Each row is followed by its class number.
[-36 -29  12   7 -45 -27 -42 -66  56  43  15 -14   7 -23  18 -14 -27 -19
  -3   6 -19  -1   1   5  10  -3  26 -35  -3  30  15 -16 -46  13 -13]	0
[-38  14  26 -10  50 -16  -4  -1  -1 -22   5 -20 -20  29 -19 -12  25  28
  30  -6 -17 -27  -5 -15 -16 -19  12  -6  -3 -40  29  26 -49   3 -15]	6
[  0  -3 -16 -12   6  24  20 -20   8  23 -22   2   0  -3  29 -43  -5 -20
 -35 -25 -18 -16  37  -9   3   2  16 -20   1   4  38   5   0 -26 -16]	8
[-14  -5 -35  -7 -23   7 -19   2  18 -22  32 -23   3 -26 -15 -14  -5   2
 -29  12  -8  18   1   7   4   5  37 -16   0  31  -2  17 -26 -31 -14]	0
[  2  21 -11   8 -52 -15 -11 -33   1   0  28 -11  10 -37  10  -5 -28 -10
 -13 -16 -15 -17  15   5  -1  -8   3 -18 -26 -10  -1 -11 -31 -17  11]	5
[  3   7 -26  20 -37  54  -4 -21 -27  25  34 -18   0 -10  31   3 -11 -28
 -44 -15 -17  -3  38   6  14 -14   1   1   6  -4  19 -18 -25 -12  13]	7
[-23  -8 -34 -11 -20  -5  -2  -1  25 -34  26  -6  -7 -26 -35 -14   0   7
 -21  15 -10  10  10  -3  -1   7  36  -8  -5  43  -2   9 -29 -40  -4]	7
[-23 -14 -24 -18 -16   4 -17  11  21 -36  28 -16   2  -1 -27 -19  -4   8
 -24  24 -10  20  -8   8   0  13  32 -12   1  32   0  22 -16 -24 -15]	3
[ -4 -12   5 -33  24   8  -6 -16   6 -19  10 -16  -4  33 -17  -7  17  -4
 -18  24 -37 -21  -2 -36   2 -13  -5  -3 -14   0  14  19 -51 -14 -20]	3
[-10  -7   9 -21  38 -21   3 -17  19 -12 -24  19 -14  21 -21 -13  16 -13
  21  -7  -6 -26   2 -18  -4  -4  13 -21   1  16  20  19 -42 -34 -13]	7
[  8 -15   1  -7  -6   7   2   1 -19  13 -25 -13   2  -6  19 -29   1 -17
 -19  -4  -9  18  12 -10  24  -8  19 -13  -6  17   0  47 -22  -5   3]	1
[ -9  16  -6  23 -52  -7 -26 -39  -5   8  34 -24   9 -32  13   3 -22  -3
 -21 -15 -24  -9  10   1   7 -12  14 -12  -7 -10   7 -10 -28  -9  -3]	6
[-16 -35 -10   2 -33 -17 -48 -46  53  30   7  19  14  21  19 -11 -23 -30
  -8   4   4   9   5  17 -26  -2   5 -31  -3  28  33  -4 -28 -20  -7]	3
[  7 -13   7  22  -6  -2 -13 -64  54  21   1   6  12  12  25 -10 -26 -34
   2 -15 -23   4  -6   5   3   2   9 -17  -7  32  40 -12 -27   7 -27]	9
[-26 -18  -1  -5 -12   8 -15 -59  62  32  -3 -10   4   0   1  -4 -17 -30
 -14   8 -25 -18  22   1  -1 -14   8  -4 -22  -9  28 -34 -25  -4 -24]	8
[ 27   9 -13  10   4   2   4  11   8   2  -6 -21 -11  -3 -12 -10   9  17
 -15  -1  20 -11   0  -2 -27  -8  29  -3 -39 -53  10  -8  40 -12  -6]	6
[-32 -40  16   8 -61   6 -49 -45 -20  46   8  19  12  27  50 -23 -21   3
 -54  27 -16  32  22 -43 -57   6  -8 -19   9  54   4 -77  23  28  23]	9
[-17  16   2  13 -36 -11 -16 -32 -10   0  22 -14   4 -36  13   0 -16  -3
 -13  -9 -14  -6  11  -9 -13  -1   8 -17  -8   7   1  -2 -40 -16  11]	9
[-12 -36  19 -41  -8 -56 -54 -19 -76  24  48 -38 -23  64  55   2 -23 -43
 -20   9 -31 -22 -31  -9 -16 -43  -2 -42 -30  52  35 -60 -30  39  -2]	5
[ -6   9 -10   5 -62 -17 -22 -35  -1   4  25 -16  16 -43  15  -1 -16   3
 -18  -5 -15   1  14   1  -7  -5   6  -9   3   0   0   6 -45 -12  11]	9
[ 11  10   7  16 -43  -5 -20 -38  -4   7  15 -18   7 -27   4   2 -22   2
 -29 -10 -19  -3  -1 -16   4  -5  -1 -11  -1  -4  -8   8 -28 -12  -6]	0
[ -1   2  14  -3  49   6  28 -10  -2 -24 -18  -3 -11  33 -24   2  31   4
  17  -7 -20 -19  -5 -11   9  -8  -1   3  -9 -30  29  24 -38   3 -17]	2
[-16 -14 -22  -3 -15  -1 -17   6  19 -36  27  -8   2 -16 -32 -15  -5   9
 -10  20  -8  13   8   3   3   3  38 -16  -4  13   4  16 -28 -37 -21]	4
[-38   0 -22 -23  -3   1  -6  12  28 -35   7 -17   4 -19 -20 -22   3  13
  -6  19  -6   6   6  10   0  11  35 -16   6  13  -6  16 -15 -15  -4]	8
[-12 -14 -16  -8 -13  10 -19   6  14 -34  21 -11   1  -8 -29 -17  -5   9
 -21  20 -17  13  -8  -3   4   7  30 -12  -8  23   1  18 -19 -29 -18]	3
[ -7  10 -11   7 -50 -20 -18 -28 -13   3  27 -19  11 -34   9   6 -18   3
 -23  -4 -21   0   0 -18  -8 -12  12  -9  -8   8  -1   4 -29 -13  -2]	4
[-57 -22 -19 -35 -68  27 -74 -20 -19  29  30 -31   6  10  15  26  -4  20
 -12  21 -28   3  23   5 -35 -47  37  16  -1 -44  40 -49 -27  -9  35]	0
[-23 -18 -37 -14 -23   0 -11   1  34 -35  11  -3   9 -28 -16 -20 -14   3
 -23  24 -13  14  13  18  15  17  28 -22  11  39  -8  18 -14 -36  -9]	8
[  4  26   9   1 -51  -6 -28 -39   1   3  21 -13  10 -41  16  -6 -21  -4
 -12 -20 -23 -20  17  -8 -17   7  25 -24  -8  -2  14  15 -21 -19   2]	4
[-31 -10 -36  -7 -14   6 -12   0  19 -30  27 -12  -3 -11 -24 -16  -2   7
 -20  20 -15  17  -2   5   1   0  40  -5   9  25   4  -1 -24 -29 -19]	9
[  6  -1 -11 -22   6 -49  -5 -28 -14 -20  14   1  -6  36 -16   9  -2 -17
  20   2 -23 -30 -18  16  10 -30  -7  -5 -31 -20  29  -4 -41 -21 -31]	5
[-30  -8 -18  -8 -13  12 -18   0  20 -31  24 -17  -9 -23 -32 -18   3  22
 -23  19  -9   8  -6   2  -8   9  46 -20   6  23   5  21 -27 -17 -12]	1
[ -7  19  -4  12 -47   2 -24 -37  -4   5  28 -16   1 -35  13   1 -17 -13
 -18 -16 -24 -11  12  -4 -12   2   7 -21 -12   4  -6  -1 -27  -9  19]	2
[ -9 -11  -4   3  36 -49  -3 -30  -5  -7  36  10 -18  41 -15  12   3   1
   1 -11  -1 -45 -22 -33 -15 -29  -1 -28  -5 -20  20 -50 -63 -36 -24]	2
[ -9 -15 -14  14   2  53  18 -13  -7  13   2 -16 -15  -1  10 -12   4   1
 -31  17 -17  -5  14   0  22  -1  15  -8  -6  -9  19  11  -8   4   3]	1
[ 12 -25   0  -8  20  -2   4 -21   4  17 -16 -13  -5  20   9 -23   5 -26
  -7 -18   4   8  -3   1  34   0  25 -27  -7  12   8  18 -13  -6 -14]	8
[ -4 -19  -2  21  -3 -15 -18 -57  45  11  14 -15  12  29  14  14 -22   4
 -20 -22  -1  -5 -16  -3 -17 -11  18 -39   4 -17  27 -21 -34   0  -8]	5
[  3  22  -4   8 -55  -9 -18 -36 -12   3  28 -13   4 -42  14 -14 -24 -13
 -17 -17 -22 -14  22  -2  -1 -10   5 -10 -10  -6   5   1 -42 -26   3]	9
[ -4  13  -3  -1 -50  -3 -18 -26  -9  -9  23 -17   6 -31  -2   1 -13  11
 -15   2 -16  -8   5   3  -6   0   5  -8 -11 -10  -1   9 -23   1   8]	1
[-16  16   2   3  20  21  14 -31  -8  17 -27 -16   3  -3  30 -14   9  -1
 -10 -41 -15  -2  15 -34 -14   5  21 -30 -17  -7   2  21 -10  -6  27]	5
[-29  -7  -7  -7 -24   7 -23   7   8 -26  20 -27  -4 -19 -25 -17   1  20
 -17  18 -17  18   9   4  12   3  46  -7   1  14  -1  25 -25 -18  -3]	6
[-10 -11 -19 -11 -23 -37 -17 -55  47  36  11  -5   1  25  27 -15  -7 -36
   5 -10  -1  -2  -6  19  -2   3  39 -33 -16  16  21   4 -21  -7   2]	2
[ 13   6  26  -8  13  -6 -22 -23  22  -4  25   5  -5  37  -8 -30 -15 -35
   1   4 -30 -48  14   3  12 -21  11 -12  11 -30  46 -18 -40 -13 -73]	4
[ 12 -22 -14   1 -18 -31   1   3  13  -1  14   7  -4 -35   4 -18  -1  12
   1  -7  -2 -17  22  -8 -12 -11  31 -17 -34  -2  14 -35  11 -17  19]	2
[-19  11 -33 -18   1   9  30  -3 -12   2  21  -5 -32  -2 -13 -26  15   5
 -36   8  -4  -7  13 -24  -7   7  14   4  -7  27  -8  15  -9 -39   9]	7
[-10  19  -5  -3 -40  -9 -18 -40  -2  -5  26 -14   6 -38   9  -7 -18  10
 -25 -20 -15 -16  15 -17 -18   6   6 -26  -9   3  -3   4 -37 -29  14]	8
[-36  10 -52  15 -15  30  34  -3   6  14   6 -16  13 -27  22 -25  10  11
 -30 -10  -1   8  37 -11  17   2  44  -9  -9 -15  14  -5 -11 -28  15]	6
[-15 -46  12  19 -13  -8 -21 -71  59  17  15  -4   6  20  -1  -2 -23 -19
   0   3 -20  14 -13   0  17   0   7 -20  -4  31  23 -40 -39  26 -28]	9
[  8   8 -18 -16  -4  -3 -30  13  11  17   4 -12  -5 -21  11  -9   6  16
  -6 -22  30 -11  13  -3 -85   8  31 -27 -29 -28  14  -5   9 -28  20]	2
[-27   3  -1  15   0  17  48 -24  -8   8 -20 -12  -7 -14  19  -1  -2 -12
 -47 -12 -15 -15  44 -14  38  13  23 -13  -1  13  16  17   1 -31  26]	6
[-20  -1 -33 -10  -9   1  -7   9  16 -40  27 -14  -2 -24 -28 -15   5  14
 -25   9  -1  15   0   2  -3  11  29 -17   8  36  -5  28 -25 -36  -9]	0
[-35   0 -34 -20 -22 -12  -3  12  10 -32  26  -5  -2 -17 -23 -29  -7   8
 -26  18 -10   0   4   4  -3  12  36 -16  -2  25   3  13 -13 -48 -15]	3
[ -8  14 -20   6  13   3  12   1   1   7   5 -16 -10 -20   3   4  -1  23
 -15 -22  13 -13   5 -11 -29   0  22  -6 -17 -27   7  -8  17 -31   7]	0
[ -4 -20  10  15 -62 -19 -20 -48  11  38   5   6  14   0  17  -1 -29 -54
  -3  -1  -3  12  17  28  41 -17  -6   5 -12  12  -1 -34  -5  25   0]	1
[ -8  29 -31  -1 -22   2  30   3 -28  34 -16  20  -3 -40  48 -49  -9 -25
 -12 -33  -8 -17  44  -2  17  11  37 -21  -1   9   9  23  -3 -60  22]	2
[-36 -10 -24 -12  -8   2 -19  12  13 -38  32 -22  -1 -12 -33 -17   1  20
 -33  24 -12  12  -6 -19 -15   3  39 -17  -6  24  -4  13 -36 -37 -14]	3
[  4   1  14 -10  39 -25  -4  -8   4 -19  19  -6  -4  28  -8  13  10  -1
  17   6 -18 -35 -12  -3  -4 -10   7 -10  -7 -20  30  -5 -57  -7 -30]	2
[  6 -12 -39   1  15  -5  17 -15 -11  16 -19  -2  -9  10  11 -37  -7 -41
 -16 -44   1   1  15 -13  17 -20  15 -21  -8 -10   0  -9   6 -43 -21]	9
[ 12  14  -6  -7  11  29  -4  -7   5  10   7 -36 -12   3  17 -19   4 -23
 -12 -17  -3 -15  -9  19   6   4  29 -25  -1  -4  30  20   2  14 -17]	0
[ -1  20  -6  -1 -50 -16 -11 -27  -8  -3  22  -9  11 -25  10  -8 -20  -4
 -11 -18 -15  -6  10   4   1  -6   7 -12 -15  -3  -1  -2 -27 -10  15]	5
[-11  22   9   1 -45  -8 -21 -31  -7  -3  21 -18   7 -30   0   2 -14  -2
 -25 -15 -12 -20  11 -13 -23  -4   3 -16 -19 -11  10   9 -36 -24  11]	3
[ 27  27 -12   7  19 -16  22  37 -22 -14  13 -10 -28 -20 -24   6  -4  31
 -24 -22  26 -29 -26 -20 -35 -18  17  10 -22 -35   7   5  25 -53   1]	3
[-22 -13 -26  -7 -15   3  -7  17  23 -28  26  -8  -1 -22 -17 -18  -2   7
 -26  25  -8   9  11   8  -5  15  41 -19   2  34   6   0 -24 -25  -6]	2
[ 33  11 -23  26  24   3   2  29  12   3   9  -8   4 -15  15  30  -4  -3
  -8  -8  27 -16 -16  12 -31 -29  11  11   1 -27  27 -32  12  -8 -11]	9
[ -5  -9  -2  18 -15  -1  -9 -60  26   7   7  20  13  16  12  -4 -24 -24
 -26 -17 -19   6  11 -28   6  -2  -5 -13   4  33   0 -19 -19 -18  -5]	1
[-13 -12 -28  -7  -9  17  -6  13  32 -38  30 -15   2 -19 -31 -18   4  13
 -25  24  -9  13  -3  -1  -3  12  24 -10 -10  29   0  19 -17 -19 -11]	3
[-114    5   34  -13  -32  -66    1  -43   39   47   -9   17    3    1
   49  -41  -27   -5    4   -4  -24  -17   33   -8   45    8   90  -24
   85   41   -3  -10  -29  -19   23]	7
[  1  12  26   2  50  26  11 -13  -2 -24   5  12  -5  36 -11 -14  25  -1
  20   3 -28 -23  -5 -11   9  -2 -11   7  20 -12  30  -6 -33  21 -40]	9
[-21  17  15  -8  28 -15   6   0 -13  -9   9  -9 -10   4  -4 -15   9  12
  10  17 -36 -32   5 -14  16 -10   7   4  -1 -18  13  14 -41 -11 -33]	6
[ -4  23  -7   7 -53  -4 -28 -30 -11   0  25 -17  14 -32  11  -6 -18   0
 -17 -19 -19  -8  18  -8  -5  -5   3 -16  -7 -12  -1  -1 -32 -16   6]	6
[ -3 -17 -25  -8 -18   9 -13 -50  58   3  33  -9  11  41  10 -16 -21 -16
 -24   3   1  -7  25  20   2  10  16 -28  -7 -24  21 -31 -11 -16 -11]	8
[ -6 -18   1  51 -15  27 -17 -37   6  49  32 -14  -5 -42  45 -19  -1  22
 -62 -16 -17  20  -4 -33 -31   2  58 -26   3  69  51  -8 -13   2  -9]	0
